Below is a small trained network, with its code and all its weights. Each question gives an input and a class and asks what happens when units are switched off, that is, made to give their printed mean instead of their output.

import numpy as np


def w(rows, s, z=0):
    codes = np.array(rows[::2]) - 128.0
    scale = np.full(codes.shape[1], s)
    scale[-1] = z or s
    return codes * scale


def f(y):
    return y / 2 * (1 + np.tanh(0.7978845608 * (y + 0.044715 * y**3)))


def log_softmax(a):
    a = a - a.max(-1, keepdims=True)
    return a - np.log(np.exp(a).sum(-1, keepdims=True))


def net(x, mask):
    res = np.array(x, float).reshape(1, 3) / 4 @ E
    y = f(res @ A[0][:, :-1].T + A[0][:, -1])
    res = res + np.where(mask, y, B[0][:, -1]) @ B[0][:, :-1]
    return log_softmax(res[-1] @ U[:, :-1].T + U[:, -1])


A, B = {}, {}
E = w([
[1,91,234,49,153,136,192,54],'x0',
[111,142,122,137,139,137,114,119],'x1',
[57,192,43,68,26,41,100,85],'x2',
],0.0088)
A[0] = w([
[177,152,41,198,129,123,102,203,75],'n1',
[55,98,177,75,145,139,155,75,90],'n2',
[100,198,106,88,47,11,136,74,166],'n3',
[147,91,155,137,166,228,181,123,101],'n4',
[80,156,177,102,140,144,202,95,91],'n5',
[62,89,193,66,144,140,159,76,82],'n6',
[147,75,179,174,209,214,142,153,154],'n7',
[79,150,95,67,78,73,116,99,92],'n8',
[108,148,129,105,125,63,108,118,36],'n9',
[91,115,115,70,132,160,138,152,4],'n10',
[66,108,176,97,143,128,180,115,87],'n11',
],0.011,0.0032)
B[0] = w([
[204,249,191,170,65,38,38,188,224],'n1',
[200,179,172,98,36,82,95,158,215],'n2',
[61,86,61,70,218,207,191,89,250],'n3',
[57,87,34,82,222,144,198,24,190],'n4',
[106,251,197,176,47,42,71,203,192],'n5',
[191,193,174,151,19,168,141,117,221],'n6',
[44,29,43,16,195,178,196,122,221],'n7',
[2,115,74,78,178,168,229,61,210],'n8',
[152,113,129,120,118,138,157,88,155],'n9',
[139,90,122,137,127,60,99,186,137],'n10',
[175,195,149,103,76,16,65,174,195],'n11',
],0.0081,0.016)
U = w([
[48,44,67,49,225,206,198,57,254],'0',
[255,211,194,172,44,73,67,161,2],'1',
],0.0079,0.0025)

Each question gives the input, the list of numbers given to net, and the class t.
The units are the neurons (one row each of A and B). Each row of codes is followed by its name. A weight is (code - 128) times the scale printed after its matrix; where a second scale follows, it is the last column's (A, B and U).
mask holds one flag per neuron, in row order. A switched-off neuron (its flag False) gives its mean, the last column of its row in B, instead of its output. The means were averaged over made-up inputs and are rounded, as every weight is.
A unit's drop is (log p(t) with every unit on - log p(t) with that unit switched off) / (log p(t) with every unit on - log p(t) with every unit switched off).
The circuit of an input: a set's keep is (log p(t) with only the set's units on - log p(t) with every unit switched off) / (log p(t) with every unit on - log p(t) with every unit switched off). Starting from all 11 units, units are removed one at a time, each time the one whose removal leaves the highest keep (on an exact tie, the one counted first), for as long as the keep stays at least 0.8.
circuit, biggest first: the units of the circuit, biggest drop first
top k neurons: the k neurons with the biggest drops, biggest first
drop when u is switched off: that unit's drop, to one decimal
input [5,1,4], class 1: circuit, biggest first	[n7]
input [-6,-6,-6], class 0: top 3 neurons	[n7, n2, n5]
input [-2,-2,1], class 1: top 2 neurons	[n7, n3]
input [-5,1,5], class 0: top 4 neurons	[n3, n2, n5, n6]
input [3,-3,2], class 1: top 2 neurons	[n7, n4]
input [-6,-5,-7], class 0: top 2 neurons	[n7, n4]
input [1,-6,0], class 1: top 3 neurons	[n3, n7, n8]
input [-6,-6,6], class 0: top 2 neurons	[n3, n2]
input [6,-6,-5], class 1: top 2 neurons	[n3, n5]
input [-7,0,8], class 0: top 2 neurons	[n3, n8]
input [-5,-4,-7], class 0: drop when n7 is switched off	1.7
input [2,8,1], class 1: drop when n7 is switched off	1.1
input [-5,-4,7], class 0: drop when n3 is switched off	0.1
